Below is a small trained network, with its code and all its weights. Each question gives an input and a class and asks what happens when units are switched off, that is, made to give their printed mean instead of their output.

import numpy as np


def w(rows, s, z=0):
    codes = np.array(rows[::2]) - 128.0
    scale = np.full(codes.shape[1], s)
    scale[-1] = z or s
    return codes * scale


def f(y):
    return np.maximum(y, 0)


def log_softmax(a):
    a = a - a.max(-1, keepdims=True)
    return a - np.log(np.exp(a).sum(-1, keepdims=True))


def net(x, mask):
    res = np.array(x, float).reshape(1, 8) / 4 @ E
    y = f(res @ A[0][:, :-1].T + A[0][:, -1])
    res = res + np.where(mask, y, B[0][:, -1]) @ B[0][:, :-1]
    return log_softmax(res[-1] @ U[:, :-1].T + U[:, -1])


A, B = {}, {}
E = w([
[133,129,131,124,127,130,126],'x0',
[94,230,229,189,141,176,155],'x1',
[54,157,47,51,251,186,157],'x2',
[123,124,126,136,131,127,139],'x3',
[185,210,18,169,77,153,183],'x4',
[184,63,114,213,189,230,80],'x5',
[80,67,146,69,16,254,168],'x6',
[124,125,126,133,129,129,134],'x7',
],0.0069)
A[0] = w([
[137,173,71,148,90,135,143,49],'neuron 1',
[71,60,211,111,187,115,96,30],'neuron 2',
[70,213,227,208,113,194,173,96],'neuron 3',
[38,180,122,37,84,23,163,58],'neuron 4',
[176,129,167,157,175,50,83,110],'neuron 5',
[177,5,3,78,85,68,115,53],'neuron 6',
[86,143,78,81,208,165,161,25],'neuron 7',
[158,177,59,155,105,152,140,59],'neuron 8',
[78,65,205,126,192,130,32,73],'neuron 9',
[133,184,48,155,131,158,181,101],'neuron 10',
[87,144,114,98,211,157,187,56],'neuron 11',
[133,126,132,117,123,118,131,93],'neuron 12',
[177,160,104,161,187,51,86,41],'neuron 13',
[188,91,150,190,53,76,117,34],'neuron 14',
[85,217,199,185,148,158,166,53],'neuron 15',
[170,98,120,174,161,197,100,31],'neuron 16',
[70,155,29,84,254,155,155,73],'neuron 17',
[107,118,121,85,64,142,150,121],'neuron 18',
[153,177,63,154,109,151,162,64],'neuron 19',
[113,100,142,87,58,198,166,7],'neuron 20',
[182,120,166,159,69,90,109,14],'neuron 21',
[137,82,142,85,92,218,119,98],'neuron 22',
[121,209,142,75,63,42,179,109],'neuron 23',
[161,153,131,139,183,72,113,19],'neuron 24',
[196,103,158,202,41,96,96,43],'neuron 25',
[49,103,212,48,169,105,105,124],'neuron 26',
[95,151,91,101,182,154,127,41],'neuron 27',
[191,96,109,189,181,213,64,21],'neuron 28',
[115,142,135,99,107,94,150,73],'neuron 29',
[155,160,113,140,188,52,96,13],'neuron 30',
[108,151,147,74,100,68,162,53],'neuron 31',
[178,207,49,173,94,149,167,59],'neuron 32',
[191,115,169,191,64,69,141,69],'neuron 33',
[96,73,143,97,26,226,148,50],'neuron 34',
],0.0079,0.012)
B[0] = w([
[150,100,129,126,99,122,178,140],'neuron 1',
[178,81,135,118,56,78,221,171],'neuron 2',
[194,124,97,25,210,86,68,234],'neuron 3',
[159,35,165,200,195,233,127,210],'neuron 4',
[83,194,79,143,141,120,169,208],'neuron 5',
[211,148,171,25,238,111,89,230],'neuron 6',
[34,159,243,87,77,122,109,161],'neuron 7',
[152,85,162,118,100,87,198,158],'neuron 8',
[183,83,78,124,39,99,220,212],'neuron 9',
[156,89,117,138,60,82,165,196],'neuron 10',
[97,119,197,106,89,128,91,167],'neuron 11',
[137,126,159,143,126,128,126,128],'neuron 12',
[60,200,119,161,194,101,216,171],'neuron 13',
[66,109,197,74,95,136,122,171],'neuron 14',
[193,90,147,35,196,104,120,174],'neuron 15',
[140,54,141,176,169,196,120,146],'neuron 16',
[48,135,236,107,52,152,69,235],'neuron 17',
[119,163,88,163,171,102,122,190],'neuron 18',
[156,82,146,124,79,77,183,160],'neuron 19',
[33,225,114,181,228,71,212,146],'neuron 20',
[41,171,202,105,64,144,106,141],'neuron 21',
[92,198,102,169,171,91,145,207],'neuron 22',
[148,53,134,210,161,239,115,227],'neuron 23',
[72,193,82,183,186,90,218,137],'neuron 24',
[49,135,228,75,96,154,100,188],'neuron 25',
[184,123,64,156,41,93,165,254],'neuron 26',
[56,145,204,119,90,123,129,141],'neuron 27',
[126,32,176,218,177,253,165,168],'neuron 28',
[129,129,134,145,144,165,117,136],'neuron 29',
[75,209,95,188,223,92,224,147],'neuron 30',
[124,85,150,171,168,184,116,150],'neuron 31',
[164,68,117,100,74,67,226,188],'neuron 32',
[53,123,194,78,88,159,87,193],'neuron 33',
[53,217,133,168,222,57,207,204],'neuron 34',
],0.0075,0.0062)
U = w([
[51,200,108,173,193,83,183,71],'0',
[43,122,198,77,60,145,69,78],'1',
[136,124,101,131,118,132,101,255],'2',
[150,43,146,195,178,217,123,74],'3',
[176,93,101,104,47,76,194,75],'4',
[193,127,130,1,220,103,70,60],'5',
[118,145,87,141,111,130,76,244],'6',
],0.0096,0.017)

Each question gives the input, the list of numbers given to net, and the class t.
The units are the neurons (one row each of A and B). Each row of codes is followed by its name. A weight is (code - 128) times the scale printed after its matrix; where a second scale follows, it is the last column's (A, B and U).
mask holds one flag per neuron, in row order. A switched-off neuron (its flag False) gives its mean, the last column of its row in B, instead of its output. The means were averaged over made-up inputs and are rounded, as every weight is.
A unit's drop is (log p(t) with every unit on - log p(t) with that unit switched off) / (log p(t) with every unit on - log p(t) with every unit switched off).
The circuit of an input: a set's keep is (log p(t) with only the set's units on - log p(t) with every unit switched off) / (log p(t) with every unit on - log p(t) with every unit switched off). Starting from the 12 units with the biggest drops (on a tie, the unit counted first), units are removed one at a time, each time the one whose removal leaves the highest keep (on an exact tie, the one counted first), for as long as the keep stays at least 0.8.
units of the circuit, in order: the units of the circuit, biggest drop first
most important unit: the unit with the biggest drop
top k neurons: the k neurons with the biggest drops, biggest first
input [-7,6,-8,3,-2,6,-2,-3], class 1: units of the circuit, in order -> (neuron 25; neuron 33)
input [3,-3,-8,-3,-5,7,-1,5], class 1: most important unit -> neuron 25
input [1,1,-6,2,-8,-2,0,8], class 4: top 4 neurons -> (neuron 9; neuron 26; neuron 2; neuron 17)
input [-3,7,0,-1,8,7,1,-5], class 4: units of the circuit, in order -> (neuron 32; neuron 10)
input [-2,2,7,0,8,-5,0,4], class 4: top 2 neurons -> (neuron 32; neuron 10)
input [6,-2,6,-5,-6,7,8,-6], class 0: units of the circuit, in order -> (neuron 34; neuron 22)
input [2,8,-5,-5,-8,-2,8,-2], class 0: top 2 neurons -> (neuron 34; neuron 20)
input [5,-2,-7,-7,1,-6,1,-6], class 1: units of the circuit, in order -> (neuron 33; neuron 25)
input [-6,-6,-1,-6,2,7,-3,5], class 3: top 3 neurons -> (neuron 28; neuron 3; neuron 16)
input [-4,-6,-5,-7,1,7,-8,1], class 0: top 3 neurons -> (neuron 13; neuron 5; neuron 30)
input [1,-6,8,7,-6,-1,6,-4], class 1: top 2 neurons -> (neuron 17; neuron 7)
input [-6,-6,4,4,-3,-8,-7,7], class 3: top 2 neurons -> (neuron 4; neuron 23)
input [-4,-1,-5,3,-1,6,-6,7], class 0: units of the circuit, in order -> (neuron 5; neuron 13)
input [6,7,6,4,-6,-8,-6,1], class 3: units of the circuit, in order -> (neuron 4; neuron 23)
input [-4,3,-2,-3,-8,1,-8,0], class 0: top 3 neurons -> (neuron 5; neuron 13; neuron 30)
input [-2,4,-5,-4,6,-6,3,1], class 3: most important unit -> neuron 23
input [4,5,-3,-1,-8,4,0,8], class 4: units of the circuit, in order -> (neuron 9; neuron 2)
input [-1,4,-8,8,-8,6,2,5], class 1: top 3 neurons -> (neuron 25; neuron 33; neuron 14)
input [-1,7,0,-3,-3,1,2,-3], class 5: top 2 neurons -> (neuron 3; neuron 15)
input [5,1,7,6,0,8,-8,-3], class 0: units of the circuit, in order -> (neuron 13)
input [6,-7,6,0,-4,-8,2,-7], class 3: top 2 neurons -> (neuron 4; neuron 23)
